Below is a small trained network, with its code and all its weights. Each question gives an input and a target symbol and asks what happens when units are switched off, that is, made to give their printed mean instead of their output.

import numpy as np


def w(rows, s, z=0):
    codes = np.array(rows[::2]) - 128.0
    scale = np.full(codes.shape[1], s)
    scale[-1] = z or s
    return codes * scale


def norm(h):
    return h / np.sqrt((h * h).mean(-1, keepdims=True) + 1e-5)


def f(y):
    return np.maximum(y, 0)


def softmax(a):
    e = np.exp(a - a.max(-1, keepdims=True))
    return e / e.sum(-1, keepdims=True)


def log_softmax(a):
    a = a - a.max(-1, keepdims=True)
    return a - np.log(np.exp(a).sum(-1, keepdims=True))


def net(x, mask):
    ids = ['ΓΔΘΞΦαβελστω'.index(c) for c in x.split()]
    T = len(ids)
    res = E[ids] + P[:T]
    r = norm(res)
    for j in range(2):
        rows = slice(2 * j, 2 * j + 2)
        q, k, v = (r @ M[0][rows].T for M in (Q, K, V))
        z = softmax(np.where(np.tri(T) > 0, q @ k.T / 2**0.5, -1e9)) @ v
        o = O[0][rows]
        res = res + np.where(mask[j], z, o[:, -1]) @ o[:, :-1]
    y = f(norm(res) @ A[0][:, :-1].T + A[0][:, -1])
    res = res + np.where(mask[2:14], y, B[0][:, -1]) @ B[0][:, :-1]
    return log_softmax(norm(res)[-1] @ U[:, :-1].T + U[:, -1])


Q, K, V, O, A, B = {}, {}, {}, {}, {}, {}
E = w([
[133,170,255,164,112,123,23,119,75],'Γ',
[112,165,105,154,211,109,3,187,165],'Δ',
[155,116,93,143,197,19,83,52,84],'Θ',
[184,145,158,18,185,191,234,133,82],'Ξ',
[128,96,75,162,166,64,36,43,113],'Φ',
[156,122,100,74,159,58,29,42,99],'α',
[34,147,125,82,68,219,14,63,160],'β',
[235,142,111,117,51,151,142,213,185],'ε',
[118,100,56,100,182,59,65,36,120],'λ',
[101,196,101,218,123,180,41,135,85],'σ',
[118,200,47,194,215,128,243,75,183],'τ',
[29,96,174,105,140,112,54,250,92],'ω',
],0.00054)
P = w([
[243,2,126,155,181,246,97,142,115],'0',
[183,80,112,135,163,180,90,127,120],'1',
[148,109,119,132,155,158,102,123,118],'2',
[127,134,112,122,141,134,107,119,121],'3',
[104,162,109,118,131,106,117,109,122],'4',
[69,192,110,110,118,73,134,106,130],'5',
[51,212,107,103,104,43,135,98,134],'6',
],0.00053)
Q[0] = w([
[74,119,85,136,199,2,148,11,96],'H1',
[81,33,213,158,176,162,163,103,67],'H1',
[90,69,245,189,137,240,191,184,114],'H2',
[192,186,127,113,47,165,129,214,168],'H2',
],0.0044)
K[0] = w([
[165,146,114,112,100,134,252,136,180],'H1',
[227,63,137,111,72,165,114,163,133],'H1',
[156,51,113,201,133,153,25,126,106],'H2',
[26,150,148,131,195,107,69,72,59],'H2',
],0.0041)
V[0] = w([
[100,213,112,193,109,64,141,97,82],'H1',
[42,175,77,168,155,113,141,129,251],'H1',
[195,75,132,227,116,198,168,162,173],'H2',
[150,145,118,97,235,197,185,101,73],'H2',
],0.0014)
O[0] = w([
[224,102,160,223,169,192,169,101,86,30],'H1',
[131,106,11,174,220,187,122,94,135,33],'H1',
[85,242,51,174,116,89,162,93,69,245],'H2',
[33,177,172,161,190,56,233,80,253,178],'H2',
],0.0012)
A[0] = w([
[93,129,84,100,103,77,81,67,103,171],'N1',
[146,134,131,56,141,191,127,131,100,142],'N2',
[53,138,146,144,129,90,153,102,154,181],'N3',
[134,157,85,119,80,92,142,119,87,9],'N4',
[140,145,214,81,119,165,127,90,110,136],'N5',
[126,77,140,196,123,136,67,124,124,114],'N6',
[108,149,166,112,105,143,110,150,157,115],'N7',
[125,174,110,251,100,199,139,138,76,99],'N8',
[117,129,136,127,67,115,123,190,131,159],'N9',
[130,130,180,86,92,130,66,130,117,144],'N10',
[153,120,99,88,123,183,163,139,77,178],'N11',
[83,182,102,164,106,136,94,165,108,108],'N12',
],0.0019,0.0011)
B[0] = w([
[158,120,165,126,87,181,219,197,155,252],'N1',
[10,115,156,186,114,108,142,154,190,143],'N2',
[150,95,153,153,133,234,99,174,70,195],'N3',
[223,151,20,1,44,76,219,96,106,152],'N4',
[134,135,103,216,81,9,42,77,203,149],'N5',
[93,242,152,173,61,172,162,251,103,149],'N6',
[129,96,74,127,130,102,162,88,59,161],'N7',
[167,118,238,19,150,197,98,63,132,157],'N8',
[92,117,131,112,181,140,131,68,35,190],'N9',
[115,101,56,203,178,148,148,70,106,180],'N10',
[17,165,227,167,162,112,85,139,165,147],'N11',
[228,90,113,58,144,72,129,108,178,191],'N12',
],0.0012,0.0021)
U = w([
[126,156,178,226,93,64,38,56,56,103],'Γ',
[124,183,78,120,208,104,26,206,203,90],'Δ',
[207,85,220,171,200,56,193,146,95,58],'Θ',
[18,190,223,120,132,49,193,124,210,130],'Ξ',
[141,141,150,240,76,223,159,231,111,172],'Φ',
[144,40,145,127,124,50,69,47,191,71],'α',
[30,107,74,131,61,218,64,58,175,69],'β',
[176,195,41,43,56,58,186,122,82,248],'ε',
[148,2,129,59,172,199,187,135,200,133],'λ',
[192,190,222,68,128,220,72,85,124,103],'σ',
[114,184,59,214,233,174,201,25,136,112],'τ',
[40,56,143,83,150,118,80,195,22,76],'ω',
],0.0057,0.0018)

Each question gives the input, a string of symbols that net reads in full, and the target symbol t.
The units are the heads (2 rows each of Q, K, V and O) and the neurons (one row each of A and B). Each row of codes is followed by its name. A weight is (code - 128) times the scale printed after its matrix; where a second scale follows, it is the last column's (O, A, B and U).
mask holds one flag per unit, heads first, then neurons. A switched-off unit (its flag False) gives its mean, the last column of its rows in O or B, instead of its output. The means were averaged over made-up inputs and are rounded, as every weight is.
A unit's drop is (log p(t) with every unit on - log p(t) with that unit switched off) / (log p(t) with every unit on - log p(t) with every unit switched off).
The circuit of an input: a set's keep is (log p(t) with only the set's units on - log p(t) with every unit switched off) / (log p(t) with every unit on - log p(t) with every unit switched off). Starting from the 12 units with the biggest drops (on a tie, the unit counted first), units are removed one at a time, each time the one whose removal leaves the highest keep (on an exact tie, the one counted first), for as long as the keep stays at least 0.8.
circuit, biggest first: the units of the circuit, biggest drop first
top k neurons: the k neurons with the biggest drops, biggest first
drop of u: that unit's drop, to one decimal
input Γ ε ε σ ε, target σ: top neuron	(N8)
input ε ε Φ β ε Ξ Φ, target Ξ: circuit, biggest first	(H2 N1)
input ε ε ε λ, target ε: circuit, biggest first	(H2 N1)
input σ Φ Γ Θ, target Θ: circuit, biggest first	(H2 N1 H1)
input Φ Φ ε Θ σ σ, target σ: circuit, biggest first	(N8 H1)
input ε Θ ε λ ε λ ε, target λ: circuit, biggest first	(H2 H1)
input ε Δ ε, target Δ: circuit, biggest first	(H1 N1 N11 N4)
input ε λ Δ ε Φ ε, target Φ: top 2 neurons	(N12 N4)
input λ Φ Φ, target Φ: circuit, biggest first	(N1 N6)
input ε Γ Ξ λ, target Ξ: circuit, biggest first	(H2 H1)
input α ε α ε, target α: top 2 neurons	(N1 N5)
input ε Θ ε ε ω ε, target ω: top 3 neurons	(N9 N1 N12)
input ε ε Φ Φ ε, target Φ: top 4 neurons	(N12 N8 N11 N2)
input σ ε α τ β Δ λ, target τ: circuit, biggest first	(H1)
input Φ λ α, target α: top 3 neurons	(N5 N10 N1)
input ε ω ε λ λ α Γ, target Γ: top 2 neurons	(N5 N10)
input Φ Γ ε ε ε Γ ε, target Γ: drop of H1	0.8
input Φ α ε Γ ε, target Γ: drop of N11	0.1
input λ Θ β σ Φ, target Φ: drop of N1	0.3
input λ Θ Φ λ Ξ Φ, target Ξ: circuit, biggest first	(H2)
